Below are the code and all the weights of a small trained network. Each question names an input and a class and asks about switching units off, where a switched-off unit gives its printed mean instead of its output.

import numpy as np


def w(rows, s, z=0):
    codes = np.array(rows[::2]) - 128.0
    scale = np.full(codes.shape[1], s)
    scale[-1] = z or s
    return codes * scale


def f(y):
    return y / 2 * (1 + np.tanh(0.7978845608 * (y + 0.044715 * y**3)))


def log_softmax(a):
    a = a - a.max(-1, keepdims=True)
    return a - np.log(np.exp(a).sum(-1, keepdims=True))


def net(x, mask):
    res = np.array(x, float).reshape(1, 4) / 4 @ E
    y = f(res @ A[0][:, :-1].T + A[0][:, -1])
    res = res + np.where(mask, y, B[0][:, -1]) @ B[0][:, :-1]
    return log_softmax(res[-1] @ U[:, :-1].T + U[:, -1])


A, B = {}, {}
E = w([
[179,172,221,57],'x0',
[211,1,108,36],'x1',
[248,146,113,170],'x2',
[109,184,62,134],'x3',
],0.0088)
A[0] = w([
[149,182,229,169,183],'neuron 1',
[133,137,168,54,96],'neuron 2',
[97,131,100,156,94],'neuron 3',
[129,129,135,125,62],'neuron 4',
[86,127,86,140,169],'neuron 5',
[227,162,98,112,161],'neuron 6',
[108,252,142,167,188],'neuron 7',
[142,105,133,31,254],'neuron 8',
[112,30,109,127,108],'neuron 9',
[122,119,162,158,149],'neuron 10',
[143,151,153,32,236],'neuron 11',
[107,128,151,164,134],'neuron 12',
],0.021,0.0035)
B[0] = w([
[153,180,223,36,204],'neuron 1',
[83,76,197,130,182],'neuron 2',
[115,184,108,174,166],'neuron 3',
[130,126,139,119,124],'neuron 4',
[117,156,98,184,179],'neuron 5',
[230,34,61,80,195],'neuron 6',
[15,111,6,7,249],'neuron 7',
[114,44,175,184,223],'neuron 8',
[122,102,96,222,203],'neuron 9',
[143,158,153,118,144],'neuron 10',
[65,37,186,121,204],'neuron 11',
[111,188,145,120,156],'neuron 12',
],0.025,0.018)
U = w([
[191,214,135,122,2],'0',
[47,179,72,141,192],'1',
[250,113,86,153,240],'2',
[125,156,75,222,213],'3',
[160,210,187,65,167],'4',
[111,89,182,162,162],'5',
[141,128,97,87,22],'6',
[193,179,162,184,18],'7',
],0.011,0.0044)

Each question gives the input, the list of numbers given to net, and the class t.
The units are the neurons (one row each of A and B). Each row of codes is followed by its name. A weight is (code - 128) times the scale printed after its matrix; where a second scale follows, it is the last column's (A, B and U).
mask holds one flag per neuron, in row order. A switched-off neuron (its flag False) gives its mean, the last column of its row in B, instead of its output. The means were averaged over made-up inputs and are rounded, as every weight is.
A unit's drop is (log p(t) with every unit on - log p(t) with that unit switched off) / (log p(t) with every unit on - log p(t) with every unit switched off).
The circuit of an input: a set's keep is (log p(t) with only the set's units on - log p(t) with every unit switched off) / (log p(t) with every unit on - log p(t) with every unit switched off). Starting from all 12 units, units are removed one at a time, each time the one whose removal leaves the highest keep (on an exact tie, the one counted first), for as long as the keep stays at least 0.8.
units of the circuit, in order: the units of the circuit, biggest drop first
most important unit: the unit with the biggest drop
top k neurons: the k neurons with the biggest drops, biggest first
drop when u is switched off: that unit's drop, to one decimal
input [3,-4,6,0], class 6: units of the circuit, in order	[neuron 6]
input [-5,5,1,3], class 3: units of the circuit, in order	[neuron 9; neuron 1]
input [0,-3,-5,-4], class 4: units of the circuit, in order	[neuron 9; neuron 7; neuron 8]
input [5,-5,8,6], class 6: units of the circuit, in order	[neuron 7; neuron 6]
input [4,-8,7,2], class 6: units of the circuit, in order	[neuron 7; neuron 1; neuron 6]
input [0,-1,3,-2], class 4: units of the circuit, in order	[neuron 9; neuron 7; neuron 8]
input [-2,2,-1,0], class 3: top 2 neurons	[neuron 7; neuron 6]
input [-2,0,1,0], class 3: top 4 neurons	[neuron 7; neuron 1; neuron 6; neuron 11]
input [6,-6,7,4], class 6: top 2 neurons	[neuron 7; neuron 6]
input [-4,7,-6,3], class 3: top 2 neurons	[neuron 9; neuron 1]
input [8,-5,8,-1], class 4: top 3 neurons	[neuron 1; neuron 9; neuron 8]
input [4,-5,6,3], class 6: top 2 neurons	[neuron 7; neuron 6]
input [0,1,8,-6], class 2: drop when neuron 6 is switched off	0.1
input [0,6,7,2], class 2: most important unit	neuron 6
input [-7,8,1,-2], class 3: drop when neuron 9 is switched off	0.5
input [6,-5,5,-8], class 4: drop when neuron 1 is switched off	0.7
